Below is a small trained network, with its code and all its weights. Each question gives an input and a target symbol and asks what happens when units are switched off, that is, made to give their printed mean instead of their output.

import numpy as np


def w(rows, s, z=0):
    codes = np.array(rows[::2]) - 128.0
    scale = np.full(codes.shape[1], s)
    scale[-1] = z or s
    return codes * scale


def norm(h):
    return h / np.sqrt((h * h).mean(-1, keepdims=True) + 1e-5)


def f(y):
    return np.maximum(y, 0)


def softmax(a):
    e = np.exp(a - a.max(-1, keepdims=True))
    return e / e.sum(-1, keepdims=True)


def log_softmax(a):
    a = a - a.max(-1, keepdims=True)
    return a - np.log(np.exp(a).sum(-1, keepdims=True))


def net(x, mask):
    ids = ['αβγδζηθξπστψ'.index(c) for c in x.split()]
    T = len(ids)
    res = E[ids] + P[:T]
    q, k, v = (norm(res) @ M[0].T for M in (Q, K, V))
    z = softmax(np.where(np.tri(T) > 0, q @ k.T / 2**0.5, -1e9)) @ v
    res = res + np.where(mask[0], z, O[0][:, -1]) @ O[0][:, :-1]
    y = f(norm(res) @ A[0][:, :-1].T + A[0][:, -1])
    res = res + np.where(mask[1:9], y, B[0][:, -1]) @ B[0][:, :-1]
    return log_softmax(norm(res)[-1] @ U[:, :-1].T + U[:, -1])


Q, K, V, O, A, B = {}, {}, {}, {}, {}, {}
E = w([
[99,171,101,172],'α',
[20,196,52,162],'β',
[125,117,101,177],'γ',
[138,61,143,135],'δ',
[133,66,126,134],'ζ',
[165,139,47,97],'η',
[136,50,143,136],'θ',
[133,253,119,201],'ξ',
[176,87,157,65],'π',
[173,107,99,45],'σ',
[190,215,122,161],'τ',
[77,213,107,151],'ψ',
],0.017)
P = w([
[237,3,61,210],'0',
[195,35,75,176],'1',
[167,57,85,152],'2',
[140,80,106,115],'3',
[119,107,126,97],'4',
[101,130,148,77],'5',
[79,152,165,69],'6',
[73,183,182,63],'7',
],0.0047)
Q[0] = w([
[182,156,72,3],'head 0',
[128,64,174,124],'head 0',
],0.026)
K[0] = w([
[137,198,168,2],'head 0',
[165,21,84,96],'head 0',
],0.017)
V[0] = w([
[56,214,83,147],'head 0',
[201,104,254,239],'head 0',
],0.008)
O[0] = w([
[236,122,42,180,241],'head 0',
[121,254,193,67,4],'head 0',
],0.0076,0.0021)
A[0] = w([
[101,121,187,149,126],'neuron 0',
[199,169,59,61,189],'neuron 1',
[42,163,66,31,58],'neuron 2',
[204,166,187,147,42],'neuron 3',
[142,60,99,126,183],'neuron 4',
[59,103,137,221,254],'neuron 5',
[232,67,151,33,131],'neuron 6',
[194,5,213,207,198],'neuron 7',
],0.012,0.0031)
B[0] = w([
[148,162,166,96,150],'neuron 0',
[106,82,202,114,254],'neuron 1',
[199,146,122,203,161],'neuron 2',
[133,102,57,120,153],'neuron 3',
[86,163,165,117,213],'neuron 4',
[124,173,160,60,203],'neuron 5',
[129,181,5,125,206],'neuron 6',
[135,76,212,218,194],'neuron 7',
],0.019,0.0078)
U = w([
[128,140,113,116,45],'α',
[45,160,36,171,113],'β',
[254,77,115,66,200],'γ',
[138,118,117,114,3],'δ',
[58,22,142,175,121],'ζ',
[125,69,86,4,170],'η',
[111,145,244,156,158],'θ',
[243,207,84,156,147],'ξ',
[116,183,159,36,120],'π',
[142,113,119,124,29],'σ',
[113,105,119,140,88],'τ',
[198,53,54,131,224],'ψ',
],0.013,0.004)

Each question gives the input, a string of symbols that net reads in full, and the target symbol t.
The units are the heads (2 rows each of Q, K, V and O) and the neurons (one row each of A and B). Each row of codes is followed by its name. A weight is (code - 128) times the scale printed after its matrix; where a second scale follows, it is the last column's (O, A, B and U).
mask holds one flag per unit, heads first, then neurons. A switched-off unit (its flag False) gives its mean, the last column of its rows in O or B, instead of its output. The means were averaged over made-up inputs and are rounded, as every weight is.
A unit's drop is (log p(t) with every unit on - log p(t) with that unit switched off) / (log p(t) with every unit on - log p(t) with every unit switched off).
The circuit of an input: a set's keep is (log p(t) with only the set's units on - log p(t) with every unit switched off) / (log p(t) with every unit on - log p(t) with every unit switched off). Starting from all 9 units, units are removed one at a time, each time the one whose removal leaves the highest keep (on an exact tie, the one counted first), for as long as the keep stays at least 0.8.
units of the circuit, in order: the units of the circuit, biggest drop first
unit that matters most: the unit with the biggest drop
top k neurons: the k neurons with the biggest drops, biggest first
drop when u is switched off: that unit's drop, to one decimal
input β ψ ψ ξ ψ τ η η, target γ: top 4 neurons	(neuron 1; neuron 2; neuron 7; neuron 5)
input η η π η η, target ξ: top 3 neurons	(neuron 2; neuron 7; neuron 6)
input ζ δ η γ α ζ, target π: top 3 neurons	(neuron 7; neuron 1; neuron 0)
input ξ η η α ψ η, target ψ: top 2 neurons	(neuron 6; neuron 5)
input η ψ ψ α θ γ α, target π: top 3 neurons	(neuron 7; neuron 5; neuron 2)
input ξ ξ γ ξ π π, target ξ: units of the circuit, in order	(neuron 6; head 0; neuron 2; neuron 1)
input ξ η η, target η: unit that matters most	neuron 1
input η π η ξ ξ ξ, target ξ: units of the circuit, in order	(head 0; neuron 4)
input η δ α γ η δ η γ, target π: units of the circuit, in order	(head 0; neuron 7)
input ξ γ π, target ξ: top 3 neurons	(neuron 6; neuron 1; neuron 2)
input ξ η ψ ψ η ξ ξ, target ξ: top 2 neurons	(neuron 7; neuron 4)
input β ψ α θ, target θ: units of the circuit, in order	(head 0; neuron 7)
input ψ γ ψ θ, target θ: units of the circuit, in order	(neuron 7; head 0)
input τ γ η η ψ σ τ, target ψ: units of the circuit, in order	(neuron 3; neuron 5; neuron 4)
input η η τ ξ η τ η, target γ: top 4 neurons	(neuron 1; neuron 2; neuron 7; neuron 4)
input ξ α γ δ π η ζ α, target π: top 2 neurons	(neuron 7; neuron 2)
input η τ γ γ, target π: top 2 neurons	(neuron 5; neuron 1)
input ψ δ ξ δ ψ δ η β, target ξ: top neuron	(neuron 2)
input σ π ζ δ β ψ η, target ψ: top 2 neurons	(neuron 5; neuron 6)
input ψ π η α σ σ π, target β: units of the circuit, in order	(neuron 6)
input η α γ, target θ: top 2 neurons	(neuron 7; neuron 6)
input δ ξ ψ η η ψ σ τ, target ψ: drop when neuron 5 is switched off	0.3
input η η η θ θ γ ξ η, target η: drop when neuron 1 is switched off	1.4
input ξ β δ ξ γ ξ β, target ξ: drop when neuron 2 is switched off	0.6
input γ θ ζ, target θ: drop when neuron 7 is switched off	0.2
